Here is a tiny trained network, its code and every weight. The questions are about switching its units off for an input and a class, where a switched-off unit gives its printed mean instead of its output.

import numpy as np


def w(rows, s, z=0):
    codes = np.array(rows[::2]) - 128.0
    scale = np.full(codes.shape[1], s)
    scale[-1] = z or s
    return codes * scale


def f(y):
    return np.maximum(y, 0)


def log_softmax(a):
    a = a - a.max(-1, keepdims=True)
    return a - np.log(np.exp(a).sum(-1, keepdims=True))


def net(x, mask):
    res = np.array(x, float).reshape(1, 5) / 4 @ E
    y = f(res @ A[0][:, :-1].T + A[0][:, -1])
    res = res + np.where(mask, y, B[0][:, -1]) @ B[0][:, :-1]
    return log_softmax(res[-1] @ U[:, :-1].T + U[:, -1])


A, B = {}, {}
E = w([
[152,95,73,48,216,172,150,255,112],'x0',
[177,160,252,96,139,84,171,146,113],'x1',
[127,54,98,199,109,131,132,188,103],'x2',
[39,157,164,54,97,149,84,251,208],'x3',
[39,55,147,86,79,50,175,127,85],'x4',
],0.0079)
A[0] = w([
[33,153,123,113,71,127,90,151,177,243],'N1',
[166,170,176,194,141,122,129,69,87,239],'N2',
[152,120,64,113,150,166,144,157,85,190],'N3',
[208,117,117,127,192,129,115,169,125,225],'N4',
[66,42,128,36,120,72,174,132,113,209],'N5',
[68,82,160,86,95,80,165,151,104,178],'N6',
[187,155,179,144,156,112,138,79,101,247],'N7',
[123,128,146,191,59,73,156,95,141,203],'N8',
[105,99,81,123,160,129,108,177,124,244],'N9',
[141,222,153,111,144,131,92,119,187,230],'N10',
[133,84,122,116,169,136,158,196,122,125],'N11',
[142,75,98,254,76,119,157,67,74,253],'N12',
[112,101,125,82,94,63,136,117,121,127],'N13',
[114,158,99,134,101,136,49,123,166,183],'N14',
],0.0092,0.0031)
B[0] = w([
[87,180,157,147,91,190,77,223,137,225],'N1',
[218,186,131,145,100,39,136,96,98,222],'N2',
[152,72,154,127,217,134,109,98,121,181],'N3',
[240,68,161,94,192,141,179,122,188,192],'N4',
[81,114,110,94,108,164,112,147,45,222],'N5',
[90,115,118,66,50,171,120,156,68,207],'N6',
[231,146,158,127,93,72,213,80,97,210],'N7',
[124,150,52,198,50,75,109,180,125,214],'N8',
[125,55,162,126,196,220,97,178,128,190],'N9',
[162,254,192,124,127,140,146,111,171,201],'N10',
[162,58,168,102,161,180,141,198,116,180],'N11',
[118,52,79,244,118,48,104,96,153,246],'N12',
[75,132,88,101,84,74,150,144,69,176],'N13',
[103,166,114,180,134,147,54,109,206,180],'N14',
],0.0073,0.012)
U = w([
[138,62,71,182,203,136,65,36,173,111],'0',
[162,63,167,78,217,174,169,174,151,101],'1',
[72,234,151,147,114,175,79,161,240,248],'2',
[162,134,115,210,71,2,152,97,136,101],'3',
[27,109,65,142,125,74,132,118,136,38],'4',
[193,235,156,66,169,91,232,61,153,171],'5',
[46,132,124,43,71,150,125,143,35,106],'6',
],0.0066,0.0016)

Each question gives the input, the list of numbers given to net, and the class t.
The units are the neurons (one row each of A and B). Each row of codes is followed by its name. A weight is (code - 128) times the scale printed after its matrix; where a second scale follows, it is the last column's (A, B and U).
mask holds one flag per neuron, in row order. A switched-off neuron (its flag False) gives its mean, the last column of its row in B, instead of its output. The means were averaged over made-up inputs and are rounded, as every weight is.
A unit's drop is (log p(t) with every unit on - log p(t) with that unit switched off) / (log p(t) with every unit on - log p(t) with every unit switched off).
The circuit of an input: a set's keep is (log p(t) with only the set's units on - log p(t) with every unit switched off) / (log p(t) with every unit on - log p(t) with every unit switched off). Starting from the 12 units with the biggest drops (on a tie, the unit counted first), units are removed one at a time, each time the one whose removal leaves the highest keep (on an exact tie, the one counted first), for as long as the keep stays at least 0.8.
units of the circuit, in order: the units of the circuit, biggest drop first
unit that matters most: the unit with the biggest drop
k most important neurons: the k neurons with the biggest drops, biggest first
drop of u: that unit's drop, to one decimal
input [8,-3,-7,-8,7], class 1: unit that matters most	N3
input [5,4,4,-7,-8], class 5: units of the circuit, in order	(N7; N4)
input [4,6,-6,6,-6], class 5: 2 most important neurons	(N10; N4)
input [1,1,8,0,4], class 6: units of the circuit, in order	(N6; N5)
input [4,4,-5,0,3], class 6: units of the circuit, in order	(N5; N6)
input [-3,-6,7,1,3], class 4: 3 most important neurons	(N2; N7; N4)
input [5,5,-1,-6,0], class 5: units of the circuit, in order	(N7; N12)
input [5,3,1,-6,-5], class 5: 2 most important neurons	(N7; N2)
input [2,-2,-5,-1,3], class 6: 2 most important neurons	(N12; N4)
input [5,-2,7,7,2], class 1: 2 most important neurons	(N9; N11)
input [-1,8,0,-3,8], class 6: 2 most important neurons	(N6; N5)
input [3,-5,6,-8,6], class 0: 2 most important neurons	(N12; N3)
input [5,-3,-4,-1,-3], class 1: drop of N12	0.2
input [0,-2,3,-1,8], class 6: drop of N6	0.2
input [-8,-1,0,6,7], class 6: unit that matters most	N6
input [-1,-2,1,-1,6], class 6: drop of N5	0.3
